In the rows, zero is written as 128.
Facts:
bapu Θ c; bebrir Θ a; besis Θ b; biplon Θ a; bitropil Θ b; bodru Θ a; boke Θ b
bopo Θ a; bratol Θ a; bratus Θ a; brebol Θ b; breklos Θ b; bretrobruk Θ a; broplir Θ c
brora Θ a; brufis Θ b; dabapok Θ a; dabrom Θ a; dadis Θ a; delon Θ a; dilol Θ a
draveflu Θ a; drazun Θ a; drebrukir Θ b; drerim Θ a; drifo Θ a; drizikem Θ c; drumuk Θ b
drustu Θ b; dubim Θ b; dumu Θ a; duple Θ a; fafler Θ a; faklo Θ a; farer Θ c
faska Θ a; fatrus Θ b; femok Θ c; fitu Θ a; flazes Θ b; fledrusto Θ b; fluvan Θ a
fogil Θ c; fuflo Θ b; fugre Θ c; gazam Θ b; gedor Θ a; gege Θ a; genum Θ a
gifluzan Θ a; gigeflas Θ c; gitran Θ a; gizul Θ a; grametam Θ a; gravoban Θ a; greten Θ a
grifol Θ c; grifu Θ c; gromum Θ b; grosodri Θ a; grunok Θ a; grupum Θ a; grutil Θ b
kamis Θ b; kedir Θ b; keguflos Θ c; klaklir Θ a; klebil Θ b; klepa Θ a; kligra Θ a
kobro Θ a; koskis Θ b; leskeskos Θ a; limobro Θ c; lotak Θ a; lotas Θ a; loziplal Θ a
lupem Θ b; lustek Θ c; luzas Θ b; maflonu Θ b; maplik Θ b; meben Θ c; meklum Θ b
miplasum Θ b; modror Θ a; muklos Θ a; namodros Θ c; nisam Θ c; nodri Θ b; nofler Θ a
noklefim Θ b; nune Θ c; pabra Θ a; paskem Θ a; peflun Θ a; plakleklok Θ a; plerur Θ b
pletrir Θ c; pletrom Θ b; plogomos Θ b; plopas Θ a; plope Θ c; plukim Θ a; pluplu Θ a
pluskes Θ a; pokasor Θ a; poklu Θ a; posok Θ b; regratis Θ c; repla Θ b; rizan Θ a
rolil Θ a; rustus Θ a; ruza Θ b; selu Θ b; separ Θ b; sezin Θ a; sigim Θ b
sivu Θ a; skadin Θ a; skepluk Θ c; skestan Θ c; skibar Θ a; skimu Θ c; skomol Θ a
skonim Θ b; soskom Θ a; sotron Θ b; stakar Θ b; stebe Θ a; stebren Θ b; steklu Θ b
stifekil Θ a; stifen Θ c; stigas Θ b; stofar Θ a; stogrol Θ a; stoguk Θ a; stomak Θ a
stunil Θ a; stute Θ a; sugro Θ a; suran Θ a; susten Θ a; talen Θ b; teklil Θ a
tiklor Θ c; tivi Θ a; toflim Θ a; togras Θ b; traplo Θ a; trazugre Θ a; tredim Θ a
treskur Θ a; triplufi Θ a; trotol Θ a; truban Θ b; trune Θ b; tudru Θ b; vara Θ b
vatrik Θ b; venil Θ a; vikem Θ a; viklafal Θ b; vobrel Θ b; vuziki Θ c; zefik Θ b
zeflabas Θ b; zegrim Θ b; zeplas Θ b; zetom Θ b; zibur Θ a; zitrur Θ b; zokluklal Θ a
zugran Θ a; zusker Θ a; zuste Θ c; zusul Θ b; bebrir ξ zibur; bebrir ξ dabrom; bebrir ξ zusker
bebrir ξ fugre; bebrir ξ dubim; bebrir ξ klebil; biplon ξ faska; biplon ξ kamis; biplon ξ rolil; bratol ξ meklum
bratol ξ nodri; bratol ξ drazun; bratol ξ gravoban; bratol ξ treskur; bratol ξ sugro; breklos ξ tiklor; breklos ξ grifol
breklos ξ duple; breklos ξ modror; bretrobruk ξ besis; broplir ξ plerur; broplir ξ togras; drebrukir ξ talen; drifo ξ klaklir
drifo ξ fafler; drifo ξ drerim; drifo ξ plerur; faklo ξ femok; faklo ξ zuste; gazam ξ stifekil; gazam ξ skepluk
gazam ξ fledrusto; gigeflas ξ repla; gigeflas ξ drerim; gigeflas ξ brora; gitran ξ brebol; gitran ξ talen; grupum ξ loziplal
grupum ξ skonim; grupum ξ stebe; klepa ξ drumuk; klepa ξ lotas; klepa ξ sivu; limobro ξ stofar; limobro ξ zeflabas
lotak ξ brufis; lotak ξ zusker; lotak ξ draveflu; lotak ξ maplik; lotak ξ rolil; lustek ξ trotol; lustek ξ venil
lustek ξ togras; lustek ξ muklos; luzas ξ maplik; miplasum ξ vobrel; miplasum ξ grosodri; miplasum ξ boke; miplasum ξ kobro
nisam ξ zibur; nisam ξ venil; nisam ξ noklefim; paskem ξ kedir; paskem ξ dabrom; paskem ξ skepluk; paskem ξ koskis
paskem ξ fluvan; paskem ξ fogil; peflun ξ duple; peflun ξ keguflos; peflun ξ nofler; peflun ξ regratis; peflun ξ fogil
pletrom ξ tudru; pletrom ξ namodros; pletrom ξ zitrur; pletrom ξ genum; plogomos ξ tiklor; plogomos ξ plukim; plogomos ξ boke
plogomos ξ klebil; plopas ξ fuflo; pluplu ξ dabrom; pluplu ξ grutil; pluplu ξ dabapok; poklu ξ fuflo; poklu ξ gedor
rustus ξ femok; rustus ξ bopo; rustus ξ lupem; rustus ξ fluvan; ruza ξ tiklor; ruza ξ bodru; ruza ξ gifluzan
ruza ξ sivu; selu ξ bopo; selu ξ gravoban; selu ξ tivi; separ ξ bopo; separ ξ keguflos; separ ξ zegrim
sigim ξ grifol; sigim ξ traplo; sigim ξ plukim; sigim ξ venil; sigim ξ gromum; sigim ξ stomak; sigim ξ fluvan
skadin ξ meben; skadin ξ stoguk; skadin ξ zeflabas; skadin ξ zuste; skestan ξ dabrom; skestan ξ pluskes; skestan ξ tudru
skestan ξ namodros; skibar ξ dumu; skibar ξ kedir; skimu ξ pokasor; skimu ξ leskeskos; skimu ξ maflonu; skimu ξ fledrusto
skimu ξ dadis; skomol ξ femok; skomol ξ kedir; skomol ξ keguflos; skomol ξ klebil; soskom ξ grametam; soskom ξ grosodri
soskom ξ viklafal; soskom ξ plakleklok; sotron ξ stifekil; sotron ξ brebol; sotron ξ stunil; sotron ξ sivu; sotron ξ dilol
stakar ξ meklum; stebren ξ duple; stebren ξ skonim; stebren ξ sezin; stebren ξ sugro; steklu ξ fitu; steklu ξ dabapok
steklu ξ grifu; stifen ξ bapu; stifen ξ drustu; stifen ξ stunil; stute ξ drerim; stute ξ grutil; stute ξ muklos
suran ξ bratus; suran ξ grunok; suran ξ gege; susten ξ stogrol; susten ξ plope; toflim ξ posok; toflim ξ dubim
toflim ξ klebil; tredim ξ teklil; tredim ξ vara; tredim ξ zeplas; tredim ξ stigas; tredim ξ venil; triplufi ξ pabra
triplufi ξ delon; triplufi ξ rizan; triplufi ξ fatrus; truban ξ pletrir; truban ξ gizul; truban ξ maplik; truban ξ drizikem
trune ξ brebol; trune ξ bitropil; trune ξ flazes; vatrik ξ farer; vatrik ξ boke; vatrik ξ fatrus; vikem ξ meklum
vikem ξ kligra; vuziki ξ pokasor; vuziki ξ gifluzan; vuziki ξ rizan; zefik ξ fafler; zefik ξ greten; zefik ξ nune
zetom ξ tudru; zetom ξ zeflabas; zokluklal ξ klaklir; zokluklal ξ meklum; zokluklal ξ trotol; zokluklal ξ repla; zugran ξ plakleklok
zugran ξ plope; zugran ξ trazugre; zusul ξ dumu; zusul ξ teklil; zusul ξ kobro

Known rows:
[107 148  85 118 125 104 140 139 164 130 112 136  86 114 153 168 163  99
 169 140 103 133 154 122  75  99 155 136  71 155 164]: brufis
[133 130  65 115 171 149 111 131 110 111 139 115 140 102 137 117 120 189
 155 127 154 148 109 156 173 156 100 121 168 103 116]: drazun
[ 94  92 161  97 132 143 116 165 182 187 139 106 124 101 162 138 148  99
  85 120 116 172 172 100 104 107 112 139  62 138 169]: zusul
[ 95  85 159 104 135 141 120 154 171 199 147 109 118 110 165 107 134  97
  85 115 150 176 169  97  99  86 132 117  63 123 177]: plogomos
[ 84  73 124 119 209 115 112 179 111 143 161 121 148  97 137 172 140 153
  95 153 154 139 114 168 113 107 138 138 139  69 125]: stute
[138 145 131 140 113 118 156  93 144 111 150 132 136 162 167 108  96 103
 166 131 179 169 179  93  75 155 131 109  71 139 140]: drustu
[102  89 157  87 120 149 113 162 175 190 130  89 122  93 164 126 145 103
  84 123 109 190 175  71  98 127 104 163  67 135 163]: miplasum
[154 161 116 110 107  59 128 130 157 124 103 145 151 186 172  92 100 102
 152 172 168 154 158 143 146  67 124  89 153 139 115]: skepluk
[140 134  73 118 131  98 111 160 101 104 129 121 113  96 149 145 139 151
 173 159 136 152 104  85 118 161 129 164 156 119  99]: grunok
[119 135  63 114 131  65 110 175 109 105 108 137  83  98 149 169 168 127
 176 174 131 133 107  89  91 124 174 160 144 138 115]: gizul
[134 135  63 113 170 153 107 132 108 114 141 115 139 104 136 122 123 182
 156 126 153 147 108 156 176 157  96 122 164 107 110]: treskur
[131 144 103  79 117  57 123 166 169 138  95 148 140 153 166 135 135  96
 135 178 111 134 143 156 127  66 130  98 148 148 123]: fugre
[107  97 162 110 122 141 118 159 171 186 144 103 124 104 167 121 132  98
  83 122 134 191 174  73  95 128 114 147  66 133 161]: vatrik
[164 165  76  73 111  81 112 104 165 147  94 144 136 163 166  90 117 101
 159 149 117 148 133 159 167  64 103  91 162 150 128]: femok
[ 87  78 139 121 164 136 135 154 137 177 164 121 132 104 146 153 124 100
 111 126 108 143 155 145  75  84 128 123  65 104 165]: steklu
[112 141  62 111 139  64 110 177 115 111 104 138  82 101 149 170 168 125
 171 173 136 135 105  92  94 103 181 157 143 143 136]: draveflu
[176 156 126  76 107  86 120 160 159 101  90 132 152 115 167 130 130 100
 149 181  81 189 142  81 146 104  84 162 151 158  85]: plope
[ 95  76 123  90 176 123 103 161 107 196 165 116 116  95 148  86 128 145
  89 121 166 169 105 102 167  79 150 117 131  55 154]: peflun
[ 96  78 102 117 196 146 112 174 100 130 172 112 153  95 129 145 114 174
 111 133 136 156 109 152 147 143  98 138 158  60 102]: vikem

Rows:
No name comes twice in this set of rows, the named rows included.
[109  82 153 115 134  77 105 175 107 163 155 108 131  96 163 115 128 126
  88 151 179 188 135  64 148 147 152 173 107  65 115]  triplufi
[ 84  65 129 126 210 133 112 177 104 127 175 116 153  93 137 178 130 163
  92 153 142 145 118 165 114 134 110 146 145  57 107]  drifo
[ 99  95 140  92 141 155 110  90 141 199 161 104 123 100 148  86 115 108
 100 114 122 162 153 140  97  75 113  99  67 102 177]  separ
[130  78 157 124 114  56 128 154 104 141 167 146 163 140 171  89  81  98
 114 189 149 202 156  94  86  70 104 117 108  54  84]  stifen
[109 120  76 130 191 134 118 174 124 101 141 130 144 113 141 177 142 178
 149 156 159 133 122 170 140 156 115 133 165 117 106]  brora
[ 81  76 130  93 184  74 100 178 107 193 147 125  97  96 146 144 164 114
  88 149 158 139 103  99 117  67 187 139 103  65 159]  bebrir
[165 138 128 128 108  52 139 133 119 104 129 148 157 179 177  98  87 100
 163 191 160 183 164 106  98  79 101 104 144 109  83]  bapu
[138 160  90  95 136 101 107 172 163 124  93 121  98 115 164 139 167 141
 116 136 173 134 126  86 180 128 160 133 160 150 150]  dumu
[114 156 130 119 132 149 131 126 191 160 115 120 123 149 160 132 140 103
 105 118 161 139 174 155 121 106 128  96  76 157 177]  gromum
[100  81 155  78 139  71 118 175 154 176 131 143 158 123 166 150 124  95
  87 171 103 155 151 161 126  60 105 106 120 102 113]  nisam
[ 97  94 127  84 163  98 105 175 121 185 134 118 104  94 157 120 154 132
  87 130 165 151 114  87 168  93 162 135 128  87 159]  skibar
[ 97  82 136 105 153 158 117  87 129 193 171 106 140  95 139  89 107 111
 106 114 106 172 151 156  97  96  89 104  70  93 167]  selu
[148 157 142 101 109 148 127 132 187 125 106 101 107 105 161 145 157 102
 119 121  90 178 168  77  99 163  94 170  67 162 142]  viklafal
[ 99  87 158 113 142 149 114 121 160 197 165 104 137 109 159  88 109 101
  83 114 153 179 172 124 105  95 116 107  63  98 172]  breklos

Now the same nodes, written a new way:
Known rows:
[135  50 118 134 151 136 112 131 156 138 111 123 178 127 139 112 158 156
 150 147 112 111 151 161 124  86 151 106 106 168  97 142 144 102  72 169]: grifol
[ 92 119 130 140 120 130 110 110 114  64  66 135 114 131 145 121 120 129
 160 108 130 161 145 165 103 132 118 148 189 172 110 138  90 106  95 129]: lupem
[111 122 156 173 130 126 170  91 142 126 135 129 170 110 124 151 165 114
 132 179 166 102 107 162 165 108 115 104 150 102 151  95 163 112 122 120]: fafler
[147  97 118 126 119 106  87 126 124 145 131 123 154 123 103 114 177 133
 135 153 127 126 131 147 145  66 137  92 141 153  92  85 162 114  68 145]: plukim
[120 160 126 106 166 127 115 147  92 137 140 157 103 135  94 116 103  90
 145 120 116 207 139 128 103 167 155 135 207 153 161 126 128  96 134  88]: faklo
[ 94 139 162 160 131 179 165 110 158 139 101 150 115  88 121 123  67 130
  94  86 131 110  91 130 139 193 123 139 140 105 169 119 126 179 175  90]: zefik
[ 78 134 162 123 104 154  83 101 111 103 101 128  97 145 160 114 118 138
 157  99 161  89 160 108  96  81 136 130  68 108 135 111 110 168 150 166]: brebol
[124 161 116  91 188 128 117 151 102 161 155 173 103 142  86 139  78 100
  93 114 122 220 124 104 122 192 178 150 197 136 174 125 106 100 147  71]: skadin
[120  90 138 154 111 101 112  93 130 138 135 126 163 124  96 129 191 150
 140 156 144  97 124 177 165  41 157  94 159 143  93  78 171 110  64 126]: venil
[184 129 127  99 105  72 131 164 113 125 208 155  81 120 119 134 128 104
  96 124  93 146 105 133 137 174 125 120 108  93 150 130 137 138 224 103]: susten
[130  79 116 127 162 108 138 153 147  92 116 126 163 132 148 131 133 133
 170 145 111 139 171 156 104 114 122 120 122 167 124 174 109  91 100 170]: regratis
[193  56 144 112 103  53 139 100 150  69 183 128 124 135 178 141 190 130
 114 133 110 137 142 145 136 144 126 121  72 119 110 163 128 100 197 144]: plope
[123 130 140 115 136 151  79 117 111 144 136 123 145 141 126 112 151 121
 157 158 171  87 145 107 115  61 133 102  81 101 136  87 140 138 119 185]: sivu
[129  98 145 111 162 123 136 114 129 103  98 119 159 136 150 127 160 107
 188 120 156 144 162 116 107  73 136  97 101 174 107 166 130  96 136 165]: skepluk
[ 85 226  97 106 110 142 175 159 135 155 106  86  82 131 156 113  69 158
 110  48  85 117 130  84 134 218 108 183 116  84  91 193  97 205 153  91]: truban
[128 100 122 140 136 113 104 128 121 154 132 129 153 123  97 112 159 141
 152 153 125 120 119 146 139  77 143 103 155 143 112  92 159 115  72 132]: stomak
[114 130 147 150 131 125 163  95 135 129 152 131 153 117 123 156 149 118
 124 170 157 118 116 155 165 124 121 118 149 100 148  91 160 115 131 119]: greten
[ 78 139 128 148 131 163 141 162 143  86  88 148 106  96 134  95  49 112
 147 109  87 161 139 169  84 216 100 160 190 156 157 157  91 138 124 124]: selu
[179 105 135 115  91 154  78  88 144  93  79 126 151 118 178  89 180 137
  70 122 137 126  92  84 148 139  93 137 112 132  68 106 129 150 115 143]: fatrus

Rows:
No name comes twice in this set of rows, the named rows included.
[122 115 127 133 121  95 107 121 102 106 111 129 139 140 109 130 176 115
 184 165 141 151 143 168 118  59 132 110 179 172 113 116 132  81  71 143]  fluvan
[183  62 127 104 140 135 108 108 158 129 137 123 177 124 164  96 203 126
  97 118 114 142 108  90 155 143 134 108  96 141  71 135 152 130 131 156]  farer
[135 137 121 138 130 130 158 161 137 145  87 134  88 113 100 172  60 121
  97  86 121 125 100  91 112 125 120 145  95 137 169 169  96 136 175  86]  steklu
[146 132 111 137 131  70 137 120  91 120 108 114 125 155 106 197 174 135
 158 162 167 151 137 122 127  21 122 116 128 171 113 134 125  51 112 134]  dabrom
[126 153 128  96 152 182 111 173 115 195 162 144 130 119  95  87  79  99
 130 108 126 112 128  86 105 138 146  96  81 100 169 109 144 189 168 143]  klepa
[132 144 118 116 161 145 103 128 117 126  94 157  78 152 109 178  54 128
  73  78 129 195 108  84 100 159 159 168 144 146 159 142  77 103 158  66]  zetom
[145 106  97 136 124 131  92 152 136 149 144 121 150 139 112 116 144 127
 143 177 131 106 132 142 122  91 124 118 121 143 127 113 136 118  74 163]  modror
[104 109 130 158 103 129 116 101 131 133  82 117 120 123 123 122 141 158
 118  90 120 104 118 141 149  88 137 122 132 150  90 123 126 147  88 111]  noklefim
[127  87 131 116 148  99 139 118 144  79 105 117 157 138 158 130 161 117
 190 150 120 160 173 173 109 106 123 130 158 187 101 180 113  69  97 165]  keguflos
[125 131 140 149 141 136 188 152 132 189 143 148 141  90  76 154  86  97
 122 124 147 110  82 132 144 126 139  89 136 118 170 118 158 139 162  96]  stute
[171  90 139 113  91 136  77 148 138 132 129 144  77  96 124  81 107 123
  62  53  77 142  81 115 134 180 130 118 120 130 100 121 140 186 165  85]  miplasum
[145 151 114 131 150 120 179 177 111 188 133 140 112 119  64 183  90 106
 136 118 133 132  96 102 122  90 133  93 120 140 173 146 133 103 162  91]  pluplu
[133  97 109 169 103 150 106 146 170  70  99 116 131 127 156 152  92 168
 120 191 117  88 150 171  96 133  92 177 112 130 142 139  73 102  69 188]  skonim
[128 115 118 146  94 111 101 102 120  84  68 100 113 141 151 133 163 154
 140 109 140 125 139 131 123  68 117 146 126 175  71 141 111 107  75 133]  klebil
[120 107 106 166 127 126 146 146 155  90 141 123 162 133 134 142 126 141
 154 224 134 105 153 204 115 143  87 152 152 128 164 120 118  93  80 177]  sugro

The same nodes again, as new rows of numbers:
Known rows:
[135 128 131 136 130 126 132 128 144 128 118 133 131 127 126 127 123 130
 129 130 105 123 131 135 123 131]: nofler
[116 120 131 124 114 118 127 139 175 153 138 134 140 109 120 131 143 136
 119 129 123 131 113 123  54 119]: rustus
[130 139 129 129 137 146 118 128 156 128 130 116 131 138 137 110 120 116
 136 120 119 129 141 133 130 134]: fugre
[114 115 129 124 119 111 137 135 120 115 149 128 124 106 118 135 143 128
 119 119 132 121 135 116 117 130]: susten
[135 136 128 128 136 149 117 128  95 118 134 138 112 143 143 114 117 126
 122 128 113 134 126 135 141 122]: boke
[130 119 125 135 126 128 129 123 143 130 114 135 139 123 123 137 125 127
 130 132 114 126 137 121 138 130]: fafler
[135 135 129 130 135 144 103 123 148 133 117 116 131 134 136 114 120 113
 135 117 119 129 143 130 125 136]: regratis
[130 131 130 136 130 122 130 128 129 127 120 132 128 126 125 122 123 131
 128 127 100 125 130 132 134 131]: grametam
[132 129 130 136 129 121 132 126 132 127 122 130 129 125 125 125 124 130
 129 127 100 123 132 132 134 133]: stogrol
[121 123 122 115 123 134 144 130 121 121 141 130 126 129 129 151 138 129
 127 150 183 133 116 120 129 125]: steklu
[116 131 139 113 128  75  96 156 131 127 133 104 121 157 117 134 126 139
 157 131 181 135 104 147 165 139]: drebrukir
[104 114 132 121 128 130 189 149 186 110 153 142 140 102 119 158 147 130
 138 157 172 120 117 111 128 124]: pluplu
[132 127 129 136 130 126 133 124 140 128 119 133 133 126 125 129 124 129
 129 129 110 124 132 129 133 131]: greten
[132 127 133 136 131 126 131 127 132 126 114 133 128 126 125 125 122 129
 130 128 106 123 135 131 132 131]: pabra
[139 140 126 128 132 125 111 122 115 135 110 123 125 154 132 129 116 132
 135 144 137 137 116 142 149 130]: flazes
[133 128 131 136 130 126 130 126 129 127 119 133 128 127 125 126 124 128
 128 124 103 123 134 132 132 132]: delon
[134 127 124 136 129 133 138 127 134 129 112 131 129 126 126 122 121 134
 131 122 102 122 131 130 128 127]: treskur
[130 133 138 136 133 118 144 130 135 128 113 134 131 123 125 129 125 130
 133 134 108 122 123 134 139 127]: pluskes
[132 142 117 129 129 130 113 119 102 135 118 127 129 147 136 123 116 131
 127 136 117 140 116 140 147 123]: vara

Rows:
No name comes twice in this set of rows, the named rows included.
[ 89 119 112 119 118 129  95 140 140 126 167 117 154 105 128 121 136 112
 133  93 123 142 144 105 150 118]  lustek
[132 115 144 110 131  98  97 149 130 113 126 121 109 153 120 148 131 126
 149 135 205 129 124 131 154 144]  sotron
[131 146 137 125 135  81  91 143 133 135 107 106 125 175 123 123 108 139
 162 139 148 138 103 161 182 140]  talen
[122 134 137 133 137 134 177 144 178 122 127 140 138 122 127 134 129 133
 141 152 128 121 111 136 137 123]  dabrom
[155 131  79 126 119 211 163 117  79 137  80 116 120 134 137 115 109 149
 137  90 135 126 125 114 116  91]  meklum
[135 128 116 127 125 138 110 111 120 140 110 132 138 143 132 143 119 125
 127 143 137 144 124 124 150 125]  plerur
[103 135 122 137 125 110 118 139 131 130 146 131 147 122 127 107 121 133
 131 111  67 135 125 133 157 119]  venil
[115 114 128 124 123 106 148 126 137 120 168 122 130 114 116 132 148 136
 115 123 147 121 137 122 102 133]  biplon
[132 134 132 130 136 146 100 127 142 128 128 120 129 134 138 111 120 110
 133 111 113 130 149 128 132 134]  grifol
[133 133 117 127 130 140 133 118 140 132 114 135 136 143 132 144 121 127
 132 160 156 138 116 129 152 125]  grutil
[139 129 129 135 122 126 124 122 158 151 108 133 137 128 123 126 124 133
 124 133 101 129 124 135  88 128]  bopo
[117 137 126 138 128 114 125 134 124 130 135 129 133 125 127 111 121 135
 130 116  78 128 127 136 144 126]  teklil
[132 108 143 115 131 140 103 133 130 105 142 124 112 115 132 134 141 101
 123 106 168 119 161 104 115 142]  vuziki
[136 132 104 128 133 102 138  74 111 150 184  99 131 159 124 118 147 151
  90 143 165 140 131 154  92 144]  maplik

